Below is a small trained network, with its code and all its weights. Each question gives an input and a class and asks what happens when units are switched off, that is, made to give their printed mean instead of their output.

import numpy as np


def w(rows, s, z=0):
    codes = np.array(rows[::2]) - 128.0
    scale = np.full(codes.shape[1], s)
    scale[-1] = z or s
    return codes * scale


def f(y):
    return np.maximum(y, 0)


def log_softmax(a):
    a = a - a.max(-1, keepdims=True)
    return a - np.log(np.exp(a).sum(-1, keepdims=True))


def net(x, mask):
    res = np.array(x, float).reshape(1, 3) / 4 @ E
    y = f(res @ A[0][:, :-1].T + A[0][:, -1])
    res = res + np.where(mask, y, B[0][:, -1]) @ B[0][:, :-1]
    return log_softmax(res[-1] @ U[:, :-1].T + U[:, -1])


A, B = {}, {}
E = w([
[88,67,100,172,219,197,106,50,83,185],'x0',
[125,116,137,181,146,1,138,84,225,91],'x1',
[180,89,138,193,110,158,241,187,161,192],'x2',
],0.014)
A[0] = w([
[142,86,135,104,69,96,198,126,133,166,62],'N0',
[175,156,158,61,67,127,152,221,160,64,252],'N1',
[66,119,82,76,91,161,28,73,112,60,10],'N2',
[113,114,93,23,130,121,94,64,127,111,249],'N3',
[145,124,132,185,175,216,138,130,126,136,119],'N4',
[108,226,198,110,117,78,129,86,158,74,181],'N5',
[104,70,96,138,171,121,155,37,86,150,135],'N6',
[84,152,100,63,100,116,82,46,95,108,246],'N7',
[184,119,181,255,63,166,172,150,174,147,210],'N8',
[101,174,107,78,113,54,131,111,120,95,199],'N9',
[108,65,119,162,159,51,174,80,180,127,100],'N10',
[62,95,137,158,208,178,125,95,157,128,46],'N11',
[199,49,121,174,162,202,137,117,115,121,124],'N12',
[115,142,141,113,126,58,101,107,147,61,221],'N13',
[131,182,120,48,102,187,118,174,74,152,156],'N14',
[101,108,115,117,182,121,159,99,95,180,213],'N15',
[34,52,98,141,181,129,129,58,126,170,210],'N16',
[160,113,156,47,30,97,154,129,135,140,218],'N17',
[153,115,59,122,179,178,129,131,127,180,144],'N18',
[117,144,151,164,99,110,108,141,124,87,163],'N19',
[126,190,204,73,116,118,65,119,199,92,204],'N20',
[110,103,131,176,142,140,166,149,60,180,129],'N21',
[86,157,119,77,206,57,89,195,148,77,177],'N22',
[70,132,161,78,122,53,101,137,136,157,32],'N23',
[95,76,63,139,207,176,164,170,128,121,139],'N24',
],0.0091,0.0046)
B[0] = w([
[113,145,172,167,118,55,136,131,65,149,169],'N0',
[70,230,129,92,182,18,172,97,127,141,244],'N1',
[76,150,113,130,89,141,217,168,35,178,211],'N2',
[89,184,186,153,144,48,129,84,101,111,210],'N3',
[158,75,109,103,116,110,95,136,180,125,196],'N4',
[147,76,101,105,128,154,87,113,197,127,214],'N5',
[108,227,151,85,95,126,188,154,87,112,217],'N6',
[64,188,191,146,152,41,156,116,87,105,224],'N7',
[82,183,128,86,107,119,250,163,127,170,242],'N8',
[154,10,137,88,122,141,86,125,179,161,201],'N9',
[2,211,145,158,133,77,201,85,69,114,226],'N10',
[51,201,187,117,90,141,144,106,139,104,198],'N11',
[155,45,115,123,155,182,69,110,188,135,204],'N12',
[205,96,125,154,149,188,72,181,164,105,215],'N13',
[64,208,153,97,126,83,206,91,43,166,215],'N14',
[167,149,97,112,130,143,93,153,179,154,200],'N15',
[121,184,111,56,99,116,223,168,67,174,247],'N16',
[91,166,138,108,118,55,142,78,58,120,202],'N17',
[201,67,132,157,139,173,116,83,151,105,194],'N18',
[187,126,74,169,161,144,121,121,149,131,163],'N19',
[197,30,87,135,112,157,57,164,156,161,211],'N20',
[147,71,129,105,173,137,63,104,161,164,192],'N21',
[207,89,124,133,168,157,107,124,156,152,200],'N22',
[148,113,190,100,100,87,120,106,138,122,161],'N23',
[223,97,78,127,142,147,123,108,186,97,195],'N24',
],0.0072,0.016)
U = w([
[81,230,128,177,191,24,135,70,89,89,229],'0',
[91,219,75,107,130,129,194,200,56,167,108],'1',
[252,45,29,175,186,217,2,203,213,103,252],'2',
],0.0069,0.0013)

Each question gives the input, the list of numbers given to net, and the class t.
The units are the neurons (one row each of A and B). Each row of codes is followed by its name. A weight is (code - 128) times the scale printed after its matrix; where a second scale follows, it is the last column's (A, B and U).
mask holds one flag per neuron, in row order. A switched-off neuron (its flag False) gives its mean, the last column of its row in B, instead of its output. The means were averaged over made-up inputs and are rounded, as every weight is.
A unit's drop is (log p(t) with every unit on - log p(t) with that unit switched off) / (log p(t) with every unit on - log p(t) with every unit switched off).
The circuit of an input: a set's keep is (log p(t) with only the set's units on - log p(t) with every unit switched off) / (log p(t) with every unit on - log p(t) with every unit switched off). Starting from the 12 units with the biggest drops (on a tie, the unit counted first), units are removed one at a time, each time the one whose removal leaves the highest keep (on an exact tie, the one counted first), for as long as the keep stays at least 0.8.
circuit, biggest first: the units of the circuit, biggest drop first
k most important neurons: the k neurons with the biggest drops, biggest first
drop of u: that unit's drop, to one decimal
input [-7,-8,-2], class 0: circuit, biggest first => N1, N16
input [6,6,8], class 1: circuit, biggest first => N8
input [-8,3,5], class 0: 3 most important neurons => N1, N16, N17
input [4,0,-6], class 1: 3 most important neurons => N2, N16, N1
input [2,-1,-7], class 1: 3 most important neurons => N2, N1, N10
input [-8,1,2], class 0: 4 most important neurons => N1, N16, N17, N2
input [6,0,-5], class 1: 4 most important neurons => N16, N2, N1, N6
input [-2,-1,-1], class 0: 3 most important neurons => N16, N8, N2
input [-2,1,-1], class 2: 2 most important neurons => N10, N14
input [1,-2,1], class 2: 2 most important neurons => N10, N1
input [5,0,-5], class 1: 3 most important neurons => N16, N2, N1
input [-7,1,-4], class 2: 2 most important neurons => N20, N13
input [7,-1,-5], class 1: 2 most important neurons => N16, N2
input [0,5,-1], class 2: most important neuron => N1
input [8,7,5], class 1: drop of N16 => 0.5
input [-6,-8,-7], class 0: drop of N3 => 0.2
input [4,2,1], class 1: drop of N16 => 0.3
input [-4,-3,-2], class 0: drop of N1 => 0.1
